Below is a small trained network, with its code and all its weights. Each question gives an input and a class and asks what happens when units are switched off, that is, made to give their printed mean instead of their output.

import numpy as np


def w(rows, s, z=0):
    codes = np.array(rows[::2]) - 128.0
    scale = np.full(codes.shape[1], s)
    scale[-1] = z or s
    return codes * scale


def norm(h):
    return h / np.sqrt((h * h).mean(-1, keepdims=True) + 1e-5)


def f(y):
    return np.maximum(y, 0)


def log_softmax(a):
    a = a - a.max(-1, keepdims=True)
    return a - np.log(np.exp(a).sum(-1, keepdims=True))


def net(x, mask):
    res = np.array(x, float).reshape(1, 5) / 4 @ E
    u = 0
    for l in range(2):
        y = f(norm(res) @ A[l][:, :-1].T + A[l][:, -1])
        res = res + np.where(mask[u : u + 4], y, B[l][:, -1]) @ B[l][:, :-1]
        u += 4
    return log_softmax(norm(res)[-1] @ U[:, :-1].T + U[:, -1])


A, B = {}, {}
E = w([
[145,122,98,124,134,104,129,136,133,105,124],'x0',
[121,123,143,128,80,139,143,118,118,132,119],'x1',
[115,191,167,177,192,242,93,107,59,10,105],'x2',
[190,74,54,254,119,143,130,101,71,178,244],'x3',
[178,74,139,181,147,107,113,59,179,111,22],'x4',
],0.0084)
A[0] = w([
[188,75,167,128,171,118,134,2,172,128,94,171],'0.n0',
[172,100,66,177,121,196,65,105,57,116,183,106],'0.n1',
[166,110,96,237,165,140,193,93,117,161,111,3],'0.n2',
[139,89,77,233,126,116,136,167,134,238,161,87],'0.n3',
],0.0069,0.0044)
B[0] = w([
[52,11,140,86,140,135,8,81,196,87,115,232],'0.n0',
[167,151,177,19,205,91,136,10,21,156,200,244],'0.n1',
[176,78,152,163,26,130,32,182,50,115,57,191],'0.n2',
[74,245,41,254,70,141,150,114,236,184,55,253],'0.n3',
],0.0077,0.0067)
A[1] = w([
[165,138,162,170,128,156,58,112,87,94,114,55],'1.n0',
[130,134,134,73,143,114,140,167,211,154,129,162],'1.n1',
[153,246,154,141,115,95,151,215,123,148,99,253],'1.n2',
[102,147,151,112,155,168,123,139,124,54,127,54],'1.n3',
],0.011,0.002)
B[1] = w([
[190,99,186,159,131,183,162,229,170,38,183,251],'1.n0',
[145,31,211,40,72,180,73,138,80,100,191,252],'1.n1',
[205,75,93,78,145,130,254,130,4,181,116,255],'1.n2',
[77,248,34,239,156,41,190,236,210,173,28,236],'1.n3',
],0.0077,0.0059)
U = w([
[141,57,151,44,87,117,155,181,84,163,138,207],'0',
[164,169,48,141,97,111,184,96,134,218,198,75],'1',
[99,67,164,36,106,87,60,78,232,142,95,162],'2',
[129,85,86,251,66,110,57,88,211,163,84,116],'3',
[119,221,107,127,173,128,203,202,127,133,78,163],'4',
[149,215,138,158,184,159,122,74,76,103,240,1],'5',
[58,144,153,169,166,133,82,154,245,45,58,172],'6',
[230,67,172,205,150,171,61,121,128,63,147,133],'7',
],0.014,0.00099)

Each question gives the input, the list of numbers given to net, and the class t.
The units are the neurons (one row each of A and B). Each row of codes is followed by its name. A weight is (code - 128) times the scale printed after its matrix; where a second scale follows, it is the last column's (A, B and U).
mask holds one flag per neuron, layer by layer. A switched-off neuron (its flag False) gives its mean, the last column of its row in B, instead of its output. The means were averaged over made-up inputs and are rounded, as every weight is.
A unit's drop is (log p(t) with every unit on - log p(t) with that unit switched off) / (log p(t) with every unit on - log p(t) with every unit switched off).
The circuit of an input: a set's keep is (log p(t) with only the set's units on - log p(t) with every unit switched off) / (log p(t) with every unit on - log p(t) with every unit switched off). Starting from all 8 units, units are removed one at a time, each time the one whose removal leaves the highest keep (on an exact tie, the one counted first), for as long as the keep stays at least 0.8.
units of the circuit, in order: the units of the circuit, biggest drop first
most important unit: the unit with the biggest drop
top k neurons: the k neurons with the biggest drops, biggest first
k most important neurons of layer l: the k neurons of layer l with the biggest drops, biggest first
drop of u: that unit's drop, to one decimal
input [-1,-5,-3,8,1], class 3: most important unit => 0.n3
input [7,-7,0,-1,-3], class 0: top 3 neurons => (0.n0, 1.n1, 0.n1)
input [-8,8,-4,1,0], class 1: top 3 neurons => (0.n0, 0.n3, 1.n2)
input [-2,7,7,0,8], class 6: 3 most important neurons of layer 1 => (1.n3, 1.n2, 1.n1)
input [-6,-5,0,-4,-3], class 0: 2 most important neurons of layer 0 => (0.n0, 0.n1)
input [-5,-6,4,-6,-3], class 4: top 3 neurons => (0.n0, 1.n3, 1.n2)
input [2,7,8,-1,-5], class 4: top 2 neurons => (1.n3, 0.n0)
input [5,-8,0,0,5], class 2: top 2 neurons => (0.n0, 1.n3)
input [-5,1,-6,-4,0], class 0: top 3 neurons => (0.n0, 1.n1, 0.n1)
input [-6,7,1,6,0], class 5: top 2 neurons => (0.n1, 1.n3)
input [7,5,-3,0,2], class 2: top 3 neurons => (1.n3, 0.n2, 1.n1)
input [-5,5,-5,2,1], class 3: top 2 neurons => (0.n1, 0.n3)
input [-8,5,0,0,6], class 2: top 3 neurons => (0.n0, 0.n3, 1.n3)
input [1,-5,0,-8,-7], class 0: units of the circuit, in order => (1.n1)
input [-6,-5,2,0,-3], class 4: top 2 neurons => (1.n3, 1.n1)
input [-3,-3,8,-3,-3], class 4: top 2 neurons => (0.n0, 1.n3)
input [-8,-6,-5,-8,-3], class 0: top 2 neurons => (0.n0, 1.n2)
input [4,6,1,-6,0], class 4: 2 most important neurons of layer 0 => (0.n0, 0.n3)
input [6,6,5,-1,8], class 6: 2 most important neurons of layer 0 => (0.n0, 0.n1)
input [-2,1,1,2,-1], class 5: most important neuron of layer 0 => (0.n1)
input [5,-7,-7,-4,-2], class 0: drop of 0.n2 => 0.0
input [5,7,7,-5,-1], class 4: drop of 0.n0 => 0.7
